Below is a small trained network, with its code and all its weights. Each question gives an input and a class and asks what happens when units are switched off, that is, made to give their printed mean instead of their output.

import numpy as np


def w(rows, s, z=0):
    codes = np.array(rows[::2]) - 128.0
    scale = np.full(codes.shape[1], s)
    scale[-1] = z or s
    return codes * scale


def f(y):
    return y / 2 * (1 + np.tanh(0.7978845608 * (y + 0.044715 * y**3)))


def log_softmax(a):
    a = a - a.max(-1, keepdims=True)
    return a - np.log(np.exp(a).sum(-1, keepdims=True))


def net(x, mask):
    res = np.array(x, float).reshape(1, 5) / 4 @ E
    y = f(res @ A[0][:, :-1].T + A[0][:, -1])
    res = res + np.where(mask, y, B[0][:, -1]) @ B[0][:, :-1]
    return log_softmax(res[-1] @ U[:, :-1].T + U[:, -1])


A, B = {}, {}
E = w([
[190,233,167,204,5],'x0',
[42,240,205,142,199],'x1',
[128,130,126,126,124],'x2',
[125,254,14,5,102],'x3',
[132,131,129,128,128],'x4',
],0.0051)
A[0] = w([
[254,48,96,90,66,157],'N0',
[109,110,178,186,152,188],'N1',
[183,176,147,176,81,45],'N2',
[109,72,88,86,220,29],'N3',
[91,202,203,132,162,200],'N4',
[107,69,176,177,116,83],'N5',
[138,74,207,148,124,50],'N6',
[148,169,99,49,123,36],'N7',
[145,80,164,188,144,87],'N8',
[179,173,145,178,72,38],'N9',
[89,73,88,91,200,57],'N10',
[133,173,80,71,124,27],'N11',
[173,174,151,171,70,3],'N12',
[148,73,194,170,136,50],'N13',
[155,81,190,165,141,88],'N14',
[157,164,133,178,73,68],'N15',
[117,162,72,69,105,101],'N16',
[231,65,80,115,67,131],'N17',
],0.0079,0.0018)
B[0] = w([
[136,150,248,44,127,254],'N0',
[185,154,124,114,183,195],'N1',
[71,60,92,185,43,185],'N2',
[65,82,110,218,27,184],'N3',
[118,101,234,53,119,216],'N4',
[176,200,78,149,161,181],'N5',
[171,203,70,177,166,173],'N6',
[174,193,67,178,158,166],'N7',
[178,199,97,148,149,180],'N8',
[68,70,105,188,60,188],'N9',
[41,99,102,217,2,181],'N10',
[195,186,56,177,134,164],'N11',
[86,88,92,183,21,179],'N12',
[157,179,87,158,172,183],'N13',
[187,179,77,165,176,180],'N14',
[59,76,119,186,80,177],'N15',
[190,198,115,180,168,179],'N16',
[129,140,202,64,106,233],'N17',
],0.0065,0.0044)
U = w([
[245,205,4,168,167,34],'0',
[9,11,66,202,70,27],'1',
[138,102,138,97,143,255],'2',
[139,103,147,103,143,236],'3',
[146,124,254,43,136,65],'4',
],0.0076,0.0041)

Each question gives the input, the list of numbers given to net, and the class t.
The units are the neurons (one row each of A and B). Each row of codes is followed by its name. A weight is (code - 128) times the scale printed after its matrix; where a second scale follows, it is the last column's (A, B and U).
mask holds one flag per neuron, in row order. A switched-off neuron (its flag False) gives its mean, the last column of its row in B, instead of its output. The means were averaged over made-up inputs and are rounded, as every weight is.
A unit's drop is (log p(t) with every unit on - log p(t) with that unit switched off) / (log p(t) with every unit on - log p(t) with every unit switched off).
The circuit of an input: a set's keep is (log p(t) with only the set's units on - log p(t) with every unit switched off) / (log p(t) with every unit on - log p(t) with every unit switched off). Starting from the 12 units with the biggest drops (on a tie, the unit counted first), units are removed one at a time, each time the one whose removal leaves the highest keep (on an exact tie, the one counted first), for as long as the keep stays at least 0.8.
units of the circuit, in order: the units of the circuit, biggest drop first
most important unit: the unit with the biggest drop
k most important neurons: the k neurons with the biggest drops, biggest first
drop when u is switched off: that unit's drop, to one decimal
input [2,-7,-5,4,-6], class 4: units of the circuit, in order => N0; N17
input [-6,5,-5,3,6], class 1: units of the circuit, in order => N10; N3
input [-5,-8,0,3,-4], class 4: units of the circuit, in order => N0; N17
input [-2,-5,-1,-4,-2], class 4: units of the circuit, in order => N0; N17
input [4,-6,0,3,1], class 4: most important unit => N0
input [3,5,1,-5,-2], class 0: units of the circuit, in order => N0; N6; N1
input [7,7,-3,-4,0], class 1: units of the circuit, in order => N2; N9
input [-5,6,1,8,-5], class 0: 2 most important neurons => N11; N7
input [-8,6,1,8,0], class 0: 3 most important neurons => N11; N16; N7
input [-8,-4,-5,4,-1], class 1: 2 most important neurons => N10; N3
input [8,-7,0,4,-8], class 1: drop when N0 is switched off => -0.2
input [8,-8,3,0,-5], class 1: drop when N15 is switched off => 0.4
input [4,-6,4,-2,2], class 4: drop when N13 is switched off => 0.0
input [-3,-8,5,-6,-1], class 4: units of the circuit, in order => N0
